Here is a tiny trained network, its code and every weight. The questions are about switching its units off for an input and a target symbol, where a switched-off unit gives its printed mean instead of its output.

import numpy as np


def w(rows, s, z=0):
    codes = np.array(rows[::2]) - 128.0
    scale = np.full(codes.shape[1], s)
    scale[-1] = z or s
    return codes * scale


def norm(h):
    return h / np.sqrt((h * h).mean(-1, keepdims=True) + 1e-5)


def f(y):
    return np.maximum(y, 0)


def softmax(a):
    e = np.exp(a - a.max(-1, keepdims=True))
    return e / e.sum(-1, keepdims=True)


def log_softmax(a):
    a = a - a.max(-1, keepdims=True)
    return a - np.log(np.exp(a).sum(-1, keepdims=True))


def net(x, mask):
    ids = ['ΛΠΣΩαγδηθτφ'.index(c) for c in x.split()]
    T = len(ids)
    res = E[ids] + P[:T]
    u = 0
    for l in range(2):
        r = norm(res)
        for j in range(3):
            rows = slice(2 * j, 2 * j + 2)
            q, k, v = (r @ M[l][rows].T for M in (Q, K, V))
            z = softmax(np.where(np.tri(T) > 0, q @ k.T / 2**0.5, -1e9)) @ v
            o = O[l][rows]
            res = res + np.where(mask[u + j], z, o[:, -1]) @ o[:, :-1]
        u += 3
        y = f(norm(res) @ A[l][:, :-1].T + A[l][:, -1])
        res = res + np.where(mask[u : u + 16], y, B[l][:, -1]) @ B[l][:, :-1]
        u += 16
    return log_softmax(norm(res)[-1] @ U[:, :-1].T + U[:, -1])


Q, K, V, O, A, B = {}, {}, {}, {}, {}, {}
E = w([
[117,83,159,191],'Λ',
[148,169,165,146],'Π',
[151,179,170,144],'Σ',
[124,179,137,167],'Ω',
[112,82,144,182],'α',
[154,92,151,107],'γ',
[120,74,105,120],'δ',
[126,95,146,167],'η',
[162,99,157,102],'θ',
[141,114,158,145],'τ',
[182,252,62,26],'φ',
],0.012)
P = w([
[45,183,124,53],'0',
[123,151,217,125],'1',
[119,115,183,124],'2',
[127,101,156,148],'3',
[149,100,150,150],'4',
[162,102,134,153],'5',
[178,112,117,153],'6',
[194,119,88,157],'7',
[222,132,80,155],'8',
[255,141,64,159],'9',
],0.0078)
Q[0] = w([
[176,153,106,135],'L0H0',
[79,149,144,207],'L0H0',
[175,126,71,137],'L0H1',
[229,180,169,247],'L0H1',
[72,155,148,136],'L0H2',
[72,111,152,143],'L0H2',
],0.011)
K[0] = w([
[236,100,93,88],'L0H0',
[80,34,200,150],'L0H0',
[175,172,52,119],'L0H1',
[254,82,58,156],'L0H1',
[131,118,105,141],'L0H2',
[77,141,148,108],'L0H2',
],0.008)
V[0] = w([
[74,107,255,178],'L0H0',
[105,68,108,103],'L0H0',
[177,80,166,34],'L0H1',
[123,26,116,42],'L0H1',
[87,163,103,86],'L0H2',
[151,128,140,235],'L0H2',
],0.0053)
O[0] = w([
[177,175,127,72,250],'L0H0',
[149,218,140,73,44],'L0H0',
[85,20,31,106,153],'L0H1',
[45,71,2,118,14],'L0H1',
[131,142,178,69,113],'L0H2',
[191,150,70,33,170],'L0H2',
],0.0044,0.0022)
A[0] = w([
[175,90,133,72,174],'L0N0',
[197,173,72,143,209],'L0N1',
[111,115,150,183,153],'L0N2',
[148,102,170,106,45],'L0N3',
[175,118,164,137,70],'L0N4',
[111,66,130,139,17],'L0N5',
[81,138,100,114,70],'L0N6',
[141,116,169,103,5],'L0N7',
[149,171,66,86,53],'L0N8',
[161,236,139,118,148],'L0N9',
[138,95,1,102,26],'L0N10',
[121,86,113,169,166],'L0N11',
[126,158,94,64,161],'L0N12',
[134,105,164,111,123],'L0N13',
[176,181,162,116,80],'L0N14',
[100,60,78,86,165],'L0N15',
],0.0077,0.0027)
B[0] = w([
[50,148,109,244,182],'L0N0',
[134,3,197,158,248],'L0N1',
[135,118,140,46,159],'L0N2',
[79,131,134,100,144],'L0N3',
[166,182,117,129,175],'L0N4',
[157,73,159,169,140],'L0N5',
[133,209,150,146,132],'L0N6',
[82,128,99,81,134],'L0N7',
[106,36,146,58,158],'L0N8',
[112,43,141,120,254],'L0N9',
[160,137,156,141,153],'L0N10',
[180,151,212,95,160],'L0N11',
[190,53,203,157,159],'L0N12',
[128,78,156,153,151],'L0N13',
[87,88,75,138,205],'L0N14',
[136,188,187,139,154],'L0N15',
],0.0044,0.006)
Q[1] = w([
[72,101,108,121],'L1H0',
[167,83,121,83],'L1H0',
[66,241,44,77],'L1H1',
[113,152,95,99],'L1H1',
[4,100,192,68],'L1H2',
[51,208,159,76],'L1H2',
],0.012)
K[1] = w([
[59,140,166,132],'L1H0',
[148,169,86,127],'L1H0',
[48,135,169,124],'L1H1',
[93,162,173,123],'L1H1',
[2,185,115,115],'L1H2',
[28,109,119,47],'L1H2',
],0.015)
V[1] = w([
[198,117,153,120],'L1H0',
[79,82,176,203],'L1H0',
[224,141,69,2],'L1H1',
[93,178,92,184],'L1H1',
[97,42,124,34],'L1H2',
[120,83,129,124],'L1H2',
],0.0079)
O[1] = w([
[39,179,111,152,202],'L1H0',
[174,132,111,122,227],'L1H0',
[18,168,193,97,93],'L1H1',
[254,187,137,57,1],'L1H1',
[46,200,55,244,117],'L1H2',
[105,158,90,105,153],'L1H2',
],0.0071,0.0053)
A[1] = w([
[177,136,175,183,112],'L1N0',
[203,103,70,232,156],'L1N1',
[159,99,112,34,81],'L1N2',
[149,128,150,171,85],'L1N3',
[187,139,95,129,194],'L1N4',
[156,64,150,45,40],'L1N5',
[129,126,130,126,105],'L1N6',
[122,131,197,170,76],'L1N7',
[143,116,147,144,70],'L1N8',
[114,129,142,140,174],'L1N9',
[124,198,195,133,251],'L1N10',
[51,120,130,126,50],'L1N11',
[153,254,81,153,41],'L1N12',
[102,156,168,78,116],'L1N13',
[148,77,159,175,113],'L1N14',
[56,191,120,133,192],'L1N15',
],0.0096,0.0028)
B[1] = w([
[113,175,129,138,197],'L1N0',
[169,143,140,111,255],'L1N1',
[93,57,134,151,134],'L1N2',
[108,162,126,120,168],'L1N3',
[2,130,143,79,161],'L1N4',
[112,87,121,211,147],'L1N5',
[123,174,108,117,128],'L1N6',
[124,136,126,48,174],'L1N7',
[124,163,118,114,149],'L1N8',
[123,130,126,150,156],'L1N9',
[132,63,88,127,160],'L1N10',
[93,107,146,117,160],'L1N11',
[105,26,69,94,131],'L1N12',
[176,71,183,213,138],'L1N13',
[122,146,85,130,225],'L1N14',
[181,98,152,111,156],'L1N15',
],0.008,0.0091)
U = w([
[141,108,51,98,78],'Λ',
[188,157,235,110,3],'Π',
[163,143,133,135,181],'Σ',
[201,66,210,112,228],'Ω',
[129,135,96,59,63],'α',
[131,119,63,177,14],'γ',
[140,121,57,196,70],'δ',
[131,172,129,101,167],'η',
[105,151,64,141,88],'θ',
[144,191,118,138,135],'τ',
[12,124,154,167,171],'φ',
],0.012,0.0036)

Each question gives the input, a string of symbols that net reads in full, and the target symbol t.
The units are the heads (2 rows each of Q, K, V and O) and the neurons (one row each of A and B). Each row of codes is followed by its name. A weight is (code - 128) times the scale printed after its matrix; where a second scale follows, it is the last column's (O, A, B and U).
mask holds one flag per unit, layer by layer, with each layer's heads first. A switched-off unit (its flag False) gives its mean, the last column of its rows in O or B, instead of its output. The means were averaged over made-up inputs and are rounded, as every weight is.
A unit's drop is (log p(t) with every unit on - log p(t) with that unit switched off) / (log p(t) with every unit on - log p(t) with every unit switched off).
The circuit of an input: a set's keep is (log p(t) with only the set's units on - log p(t) with every unit switched off) / (log p(t) with every unit on - log p(t) with every unit switched off). Starting from the 12 units with the biggest drops (on a tie, the unit counted first), units are removed one at a time, each time the one whose removal leaves the highest keep (on an exact tie, the one counted first), for as long as the keep stays at least 0.8.
circuit, biggest first: the units of the circuit, biggest drop first
unit that matters most: the unit with the biggest drop
k most important neurons: the k neurons with the biggest drops, biggest first
k most important neurons of layer l: the k neurons of layer l with the biggest drops, biggest first
which heads matter: for each layer, one digit per head in row order, 1 if its drop is at least 0.15 and else 0, layers parted by /
drop of u: that unit's drop, to one decimal
input θ Π η, target δ: which heads matter : 010 / 011
input Ω Ω Λ Ω θ Ω Π, target δ: which heads matter : 011 / 000
input Ω Σ Ω Σ, target Π: circuit, biggest first : L0H1
input θ η Σ, target δ: which heads matter : 000 / 011
input η Σ Σ θ τ φ θ τ, target φ: 2 most important neurons : L0N11; L0N1
input θ Ω Λ φ α φ φ Π, target φ: which heads matter : 000 / 010
input γ θ Ω τ Ω φ θ γ γ, target δ: which heads matter : 100 / 000
input τ α θ Ω Ω, target δ: 2 most important neurons of layer 0 : L0N9; L0N1
input φ α φ Ω Π η φ Ω Ω Ω, target Π: 4 most important neurons of layer 0 : L0N8; L0N1; L0N12; L0N9
input φ Ω θ θ Ω φ τ Σ Ω Σ, target Π: which heads matter : 010 / 001
input γ Ω φ φ θ φ Λ η, target φ: which heads matter : 000 / 110
input Ω Λ φ, target Ω: circuit, biggest first : L1N13; L1N14
input Π Λ η Ω θ τ φ γ δ, target φ: which heads matter : 000 / 010
input η Λ θ φ Ω φ φ Π Ω, target φ: circuit, biggest first : L1H1
input Ω Ω Ω, target Ω: circuit, biggest first : L1H2; L0H1
input Ω τ θ Ω Σ Π Ω Π, target Π: which heads matter : 010 / 101
input Ω δ Ω Π Ω Ω Ω δ Ω φ, target φ: which heads matter : 000 / 000
input δ Ω Σ θ Ω η φ Σ, target φ: 3 most important neurons : L0N1; L1N1; L0N9
input δ φ θ Ω η η δ θ θ, target δ: which heads matter : 010 / 000
input Ω θ φ Ω Ω Ω θ φ η Ω, target φ: circuit, biggest first : L1H1; L0N1
input φ φ Σ φ Ω θ, target φ: unit that matters most : L1H1
input θ δ γ, target δ: which heads matter : 000 / 011
input θ Ω Ω Ω, target Ω: 2 most important neurons : L0N1; L0N8
input φ γ θ Ω Σ Σ φ Ω δ, target φ: 2 most important neurons of layer 0 : L0N15; L0N11
input Ω θ Π Ω Ω Ω φ Ω α, target φ: 3 most important neurons : L0N1; L1N1; L0N9
input γ Σ Ω Ω Σ Ω Ω, target Π: drop of L0H1 : 1.1
input δ φ Ω Ω φ Ω φ φ α, target φ: circuit, biggest first : L1H1
input Λ τ Ω Σ φ δ τ, target φ: drop of L1N1 : 0.0
